Here is a tiny trained network, its code and every weight. The questions are about switching its units off for an input and a class, where a switched-off unit gives its printed mean instead of its output.

import numpy as np


def w(rows, s, z=0):
    codes = np.array(rows[::2]) - 128.0
    scale = np.full(codes.shape[1], s)
    scale[-1] = z or s
    return codes * scale


def f(y):
    return np.maximum(y, 0)


def log_softmax(a):
    a = a - a.max(-1, keepdims=True)
    return a - np.log(np.exp(a).sum(-1, keepdims=True))


def net(x, mask):
    res = np.array(x, float).reshape(1, 8) / 4 @ E
    y = f(res @ A[0][:, :-1].T + A[0][:, -1])
    res = res + np.where(mask, y, B[0][:, -1]) @ B[0][:, :-1]
    return log_softmax(res[-1] @ U[:, :-1].T + U[:, -1])


A, B = {}, {}
E = w([
[188,139,241,109,192],'x0',
[243,118,105,119,180],'x1',
[178,158,181,166,79],'x2',
[124,254,178,116,181],'x3',
[195,79,146,17,21],'x4',
[183,6,124,112,210],'x5',
[80,53,136,194,131],'x6',
[141,126,85,18,116],'x7',
],0.0071)
A[0] = w([
[173,64,144,41,160,193],'n1',
[115,131,126,176,16,160],'n2',
[250,126,242,118,153,165],'n3',
[47,181,70,175,111,255],'n4',
[230,168,167,105,142,111],'n5',
[125,125,124,167,8,153],'n6',
[140,95,114,95,116,99],'n7',
[202,121,139,119,138,126],'n8',
[63,78,153,178,186,170],'n9',
[73,62,177,232,237,172],'n10',
[200,146,61,193,167,146],'n11',
[167,110,199,123,82,133],'n12',
[223,168,126,159,186,237],'n13',
[240,127,215,131,148,126],'n14',
[103,125,155,160,19,142],'n15',
[187,38,64,153,131,201],'n16',
[165,48,79,63,98,139],'n17',
[183,152,2,96,164,139],'n18',
[163,52,61,171,160,116],'n19',
[219,56,125,62,100,180],'n20',
],0.0093,0.0068)
B[0] = w([
[106,110,181,106,124,210],'n1',
[124,142,112,74,43,193],'n2',
[103,205,194,158,138,223],'n3',
[101,213,123,68,91,254],'n4',
[96,193,135,163,150,184],'n5',
[124,123,98,98,21,190],'n6',
[123,95,132,108,125,149],'n7',
[77,138,174,114,128,165],'n8',
[79,157,168,186,172,207],'n9',
[57,155,133,227,217,249],'n10',
[83,142,57,114,111,181],'n11',
[135,184,141,156,91,167],'n12',
[40,159,126,98,136,230],'n13',
[117,206,225,186,151,198],'n14',
[152,150,96,135,8,186],'n15',
[63,55,86,97,143,217],'n16',
[139,40,151,69,99,200],'n17',
[97,69,76,83,160,188],'n18',
[89,100,65,139,174,187],'n19',
[119,99,255,98,79,217],'n20',
],0.0082,0.011)
U = w([
[124,114,157,47,34,199],'0',
[132,16,114,101,173,89],'1',
[234,125,89,179,135,51],'2',
[79,122,2,131,141,205],'3',
[142,175,127,52,181,90],'4',
[204,162,162,178,69,41],'5',
[92,171,203,198,172,189],'6',
[181,104,93,168,135,2],'7',
],0.0089,0.0043)

Each question gives the input, the list of numbers given to net, and the class t.
The units are the neurons (one row each of A and B). Each row of codes is followed by its name. A weight is (code - 128) times the scale printed after its matrix; where a second scale follows, it is the last column's (A, B and U).
mask holds one flag per neuron, in row order. A switched-off neuron (its flag False) gives its mean, the last column of its row in B, instead of its output. The means were averaged over made-up inputs and are rounded, as every weight is.
A unit's drop is (log p(t) with every unit on - log p(t) with that unit switched off) / (log p(t) with every unit on - log p(t) with every unit switched off).
The circuit of an input: a set's keep is (log p(t) with only the set's units on - log p(t) with every unit switched off) / (log p(t) with every unit on - log p(t) with every unit switched off). Starting from the 12 units with the biggest drops (on a tie, the unit counted first), units are removed one at a time, each time the one whose removal leaves the highest keep (on an exact tie, the one counted first), for as long as the keep stays at least 0.8.
units of the circuit, in order: the units of the circuit, biggest drop first
k most important neurons: the k neurons with the biggest drops, biggest first
drop when u is switched off: that unit's drop, to one decimal
input [1,1,3,8,8,-6,8,-8], class 0: 3 most important neurons => (n10; n2; n6)
input [-3,8,-3,5,-3,-5,-6,6], class 3: units of the circuit, in order => (n18; n20)
input [4,-3,-1,7,-3,-3,-2,3], class 4: units of the circuit, in order => (n10; n20)
input [2,1,1,1,-3,-8,-1,3], class 0: units of the circuit, in order => (n10)
input [-3,1,6,6,-4,1,1,6], class 3: 2 most important neurons => (n20; n14)
input [-4,0,-8,8,6,-2,5,-6], class 0: 2 most important neurons => (n10; n19)
input [3,4,3,3,7,2,-8,6], class 6: 2 most important neurons => (n14; n3)
input [5,-1,2,0,-6,-7,3,7], class 4: 3 most important neurons => (n10; n14; n3)
input [-3,-4,0,6,3,2,-6,-6], class 0: 3 most important neurons => (n10; n9; n14)
input [-8,4,-1,-3,7,4,-4,8], class 1: drop when n16 is switched off => 0.5
input [5,-8,6,6,2,-7,-3,2], class 0: drop when n10 is switched off => 0.3
input [0,3,0,-3,-3,-5,-5,4], class 3: drop when n10 is switched off => -0.3
